Below are the code and all the weights of a small trained network. Each question names an input and a target symbol and asks about switching units off, where a switched-off unit gives its printed mean instead of its output.

import numpy as np


def w(rows, s, z=0):
    codes = np.array(rows[::2]) - 128.0
    scale = np.full(codes.shape[1], s)
    scale[-1] = z or s
    return codes * scale


def softmax(a):
    e = np.exp(a - a.max(-1, keepdims=True))
    return e / e.sum(-1, keepdims=True)


def log_softmax(a):
    a = a - a.max(-1, keepdims=True)
    return a - np.log(np.exp(a).sum(-1, keepdims=True))


def net(x, mask):
    ids = ['ΔΞΣΨαβγεζθτφω'.index(c) for c in x.split()]
    T = len(ids)
    res = E[ids] + P[:T]
    u = 0
    for l in range(2):
        r = res
        for j in range(3):
            rows = slice(2 * j, 2 * j + 2)
            q, k, v = (r @ M[l][rows].T for M in (Q, K, V))
            z = softmax(np.where(np.tri(T) > 0, q @ k.T / 2**0.5, -1e9)) @ v
            o = O[l][rows]
            res = res + np.where(mask[u + j], z, o[:, -1]) @ o[:, :-1]
        u += 3
    return log_softmax(res[-1] @ U[:, :-1].T + U[:, -1])


Q, K, V, O = {}, {}, {}, {}
E = w([
[70,124,159,103,94,242,233,11,243,173,140],'Δ',
[209,205,181,187,30,101,233,13,229,11,97],'Ξ',
[216,227,132,189,239,11,89,202,68,161,136],'Σ',
[25,176,6,175,146,205,39,227,73,134,127],'Ψ',
[62,218,234,172,215,18,128,105,41,243,180],'α',
[186,190,104,125,35,58,184,78,104,216,25],'β',
[11,30,17,183,18,167,145,173,94,209,95],'γ',
[137,42,95,86,58,205,195,155,29,61,189],'ε',
[41,28,197,227,160,60,199,106,214,117,25],'ζ',
[195,142,67,60,205,237,216,47,229,106,23],'θ',
[245,43,232,110,254,77,232,156,76,146,216],'τ',
[74,248,180,77,230,232,219,33,224,22,124],'φ',
[116,116,224,4,50,37,42,226,231,65,49],'ω',
],0.0062)
P = w([
[204,110,129,202,56,215,3,60,193,135,230],'0',
[147,142,120,136,150,164,128,69,139,157,86],'1',
[128,136,110,107,156,146,143,104,112,138,70],'2',
[120,144,109,101,146,118,174,132,110,111,60],'3',
[97,156,169,92,176,84,205,136,148,140,60],'4',
[79,149,148,77,182,64,228,168,165,122,71],'5',
[55,153,137,72,177,43,233,185,170,117,71],'6',
[41,158,140,66,177,21,248,213,173,108,71],'7',
],0.0054)
Q[0] = w([
[164,46,18,197,22,229,1,129,6,113,220],'0.h1',
[227,73,248,139,220,2,45,192,58,246,219],'0.h1',
[200,43,136,161,61,204,69,89,106,64,235],'0.h2',
[54,57,131,159,133,183,182,48,227,16,76],'0.h2',
[154,182,121,83,209,159,250,70,242,95,12],'0.h3',
[147,99,6,210,84,252,163,89,97,70,163],'0.h3',
],0.0057)
K[0] = w([
[224,133,132,161,77,240,35,10,148,71,201],'0.h1',
[250,58,188,151,254,121,251,88,23,172,248],'0.h1',
[209,88,156,182,111,233,34,38,227,111,217],'0.h2',
[42,48,172,237,155,118,170,89,211,117,88],'0.h2',
[14,163,67,200,206,17,130,213,78,225,38],'0.h3',
[67,216,55,239,138,242,91,14,113,219,208],'0.h3',
],0.0059)
V[0] = w([
[49,145,18,217,176,238,204,37,81,255,157],'0.h1',
[20,247,58,94,11,208,28,43,254,83,28],'0.h1',
[13,238,58,35,126,21,115,232,64,244,21],'0.h2',
[242,161,132,51,66,244,63,80,146,108,234],'0.h2',
[17,204,203,189,91,151,182,25,65,144,237],'0.h3',
[165,29,27,221,109,115,123,120,103,167,107],'0.h3',
],0.0054)
O[0] = w([
[165,199,211,49,24,200,56,223,203,194,150,72],'0.h1',
[11,167,17,106,66,182,89,41,204,60,71,2],'0.h1',
[47,211,60,129,139,20,209,219,79,237,66,118],'0.h2',
[201,85,45,28,160,182,33,23,119,127,239,40],'0.h2',
[2,237,252,148,53,175,122,1,32,107,248,57],'0.h3',
[199,118,34,200,67,225,192,140,153,77,154,78],'0.h3',
],0.0045,0.002)
Q[1] = w([
[217,160,244,113,244,17,213,135,194,179,79],'1.h1',
[176,34,129,199,137,77,18,203,29,225,190],'1.h1',
[147,189,219,76,197,98,226,93,216,142,58],'1.h2',
[124,200,92,59,89,147,128,39,231,52,71],'1.h2',
[249,189,251,157,252,1,208,224,25,250,171],'1.h3',
[137,82,64,145,99,152,58,175,20,199,214],'1.h3',
],0.0058)
K[1] = w([
[60,97,131,117,120,31,188,244,126,76,95],'1.h1',
[155,30,200,50,163,112,87,93,199,7,177],'1.h1',
[34,150,57,92,119,51,237,245,50,181,8],'1.h2',
[61,177,42,178,73,52,12,208,93,148,138],'1.h2',
[120,167,132,9,193,122,211,169,144,46,150],'1.h3',
[233,126,183,113,175,243,38,9,152,50,254],'1.h3',
],0.0053)
V[1] = w([
[86,192,96,3,206,149,23,127,218,42,112],'1.h1',
[215,76,124,106,20,61,146,67,218,161,25],'1.h1',
[114,58,193,20,34,111,210,37,144,73,118],'1.h2',
[243,212,211,209,213,90,160,116,114,26,125],'1.h2',
[188,249,104,130,127,47,81,115,26,200,167],'1.h3',
[232,20,60,35,138,135,119,186,33,182,181],'1.h3',
],0.0054)
O[1] = w([
[35,60,197,49,175,58,78,94,220,39,94,112],'1.h1',
[255,184,7,10,49,69,42,60,129,244,18,179],'1.h1',
[152,210,114,233,138,7,54,49,27,235,253,156],'1.h2',
[74,55,109,108,25,157,2,115,12,65,25,252],'1.h2',
[26,174,85,13,46,113,224,15,38,108,148,65],'1.h3',
[62,42,47,100,148,49,186,217,118,186,234,171],'1.h3',
],0.0056,0.0043)
U = w([
[115,189,206,130,149,70,97,124,139,219,194,186],'Δ',
[128,168,100,166,47,66,55,88,80,70,125,55],'Ξ',
[102,53,77,57,47,229,146,121,109,71,43,2],'Σ',
[102,68,174,112,140,182,199,198,233,68,143,136],'Ψ',
[87,158,147,88,86,175,177,66,75,86,113,123],'α',
[181,235,40,28,74,134,148,56,79,208,128,170],'β',
[224,201,112,164,172,131,195,211,203,201,201,116],'γ',
[129,98,117,214,181,50,159,176,102,192,239,217],'ε',
[212,139,184,210,122,226,77,180,103,124,49,87],'ζ',
[165,51,159,8,132,61,64,186,173,169,72,69],'θ',
[84,94,56,128,11,157,51,191,102,51,121,146],'τ',
[32,147,250,92,123,79,95,98,93,102,149,121],'φ',
[99,102,25,238,253,95,201,13,97,90,108,159],'ω',
],0.0057,0.0026)

Each question gives the input, a string of symbols that net reads in full, and the target symbol t.
The units are the heads (2 rows each of Q, K, V and O). Each row of codes is followed by its name. A weight is (code - 128) times the scale printed after its matrix; where a second scale follows, it is the last column's (O and U).
mask holds one flag per head, layer by layer. A switched-off head (its flag False) gives its mean, the last column of its rows in O, instead of its output. The means were averaged over made-up inputs and are rounded, as every weight is.
A unit's drop is (log p(t) with every unit on - log p(t) with that unit switched off) / (log p(t) with every unit on - log p(t) with every unit switched off).
The circuit of an input: a set's keep is (log p(t) with only the set's units on - log p(t) with every unit switched off) / (log p(t) with every unit on - log p(t) with every unit switched off). Starting from all 6 units, units are removed one at a time, each time the one whose removal leaves the highest keep (on an exact tie, the one counted first), for as long as the keep stays at least 0.8.
circuit, biggest first: the units of the circuit, biggest drop first
unit that matters most: the unit with the biggest drop
which heads matter: for each layer, one digit per head in row order, 1 if its drop is at least 0.15 and else 0, layers parted by /
input γ Ψ θ α θ Ψ β, target β: which heads matter -> 010 / 101
input τ Ψ ε Σ φ, target Σ: circuit, biggest first -> (1.h2; 0.h2; 0.h1)
input ω τ γ Ψ Σ Ξ, target Σ: which heads matter -> 010 / 011
input φ τ ω φ Ψ Ξ Ξ, target Ψ: circuit, biggest first -> (1.h2; 0.h2)
input θ τ γ ω Σ α, target θ: which heads matter -> 101 / 010
input Ξ α α, target φ: circuit, biggest first -> (0.h3; 1.h3)
input τ θ Σ θ ε Δ, target Σ: which heads matter -> 110 / 010
input τ Σ τ Ξ τ Ψ, target τ: which heads matter -> 100 / 010
input ω ζ τ ε τ Ψ Ψ φ, target Ψ: circuit, biggest first -> (1.h2; 1.h1)
input Ψ ω ω γ, target Ψ: circuit, biggest first -> (1.h2; 1.h1; 0.h1)
input ω Σ γ, target ω: unit that matters most -> 0.h1
input τ τ ε, target τ: which heads matter -> 110 / 011
input τ ω Ψ, target τ: circuit, biggest first -> (1.h2; 0.h1; 0.h2)
input φ Σ φ, target Σ: unit that matters most -> 1.h2
input γ γ Ξ ε φ Ψ ζ Σ, target β: circuit, biggest first -> (0.h2; 1.h3; 1.h1)
input θ Σ Ψ ω φ ω θ, target ω: which heads matter -> 100 / 000
input Δ θ Σ ζ ζ, target ζ: circuit, biggest first -> (1.h3; 0.h2)
input Ξ α γ Ψ ε θ τ θ, target Ψ: circuit, biggest first -> (1.h2; 1.h1; 0.h2)
input ε τ τ Ψ, target ε: circuit, biggest first -> (0.h2; 1.h3; 1.h2)
input Σ ω γ, target Σ: unit that matters most -> 1.h2
input γ Δ Ξ ω Σ Δ, target Σ: which heads matter -> 010 / 010
input τ Δ Ψ α ω Ψ τ, target θ: circuit, biggest first -> (0.h3; 1.h1)
input ε τ ω Σ, target θ: which heads matter -> 001 / 110
input Δ ε Ψ β τ Σ, target ε: which heads matter -> 100 / 101
input ω ζ Ψ τ τ θ, target Ψ: circuit, biggest first -> (1.h2; 1.h1; 0.h1)
input Ψ ε Ψ, target Ψ: which heads matter -> 100 / 110
input θ β β ζ Ψ ζ Σ, target β: circuit, biggest first -> (1.h3; 0.h2; 1.h1)
input ε γ ω θ τ θ τ, target ε: unit that matters most -> 0.h1
input θ β Ψ Ψ, target θ: circuit, biggest first -> (1.h1; 0.h2; 0.h1)
input τ ε φ, target φ: circuit, biggest first -> (1.h1; 0.h2; 0.h3)
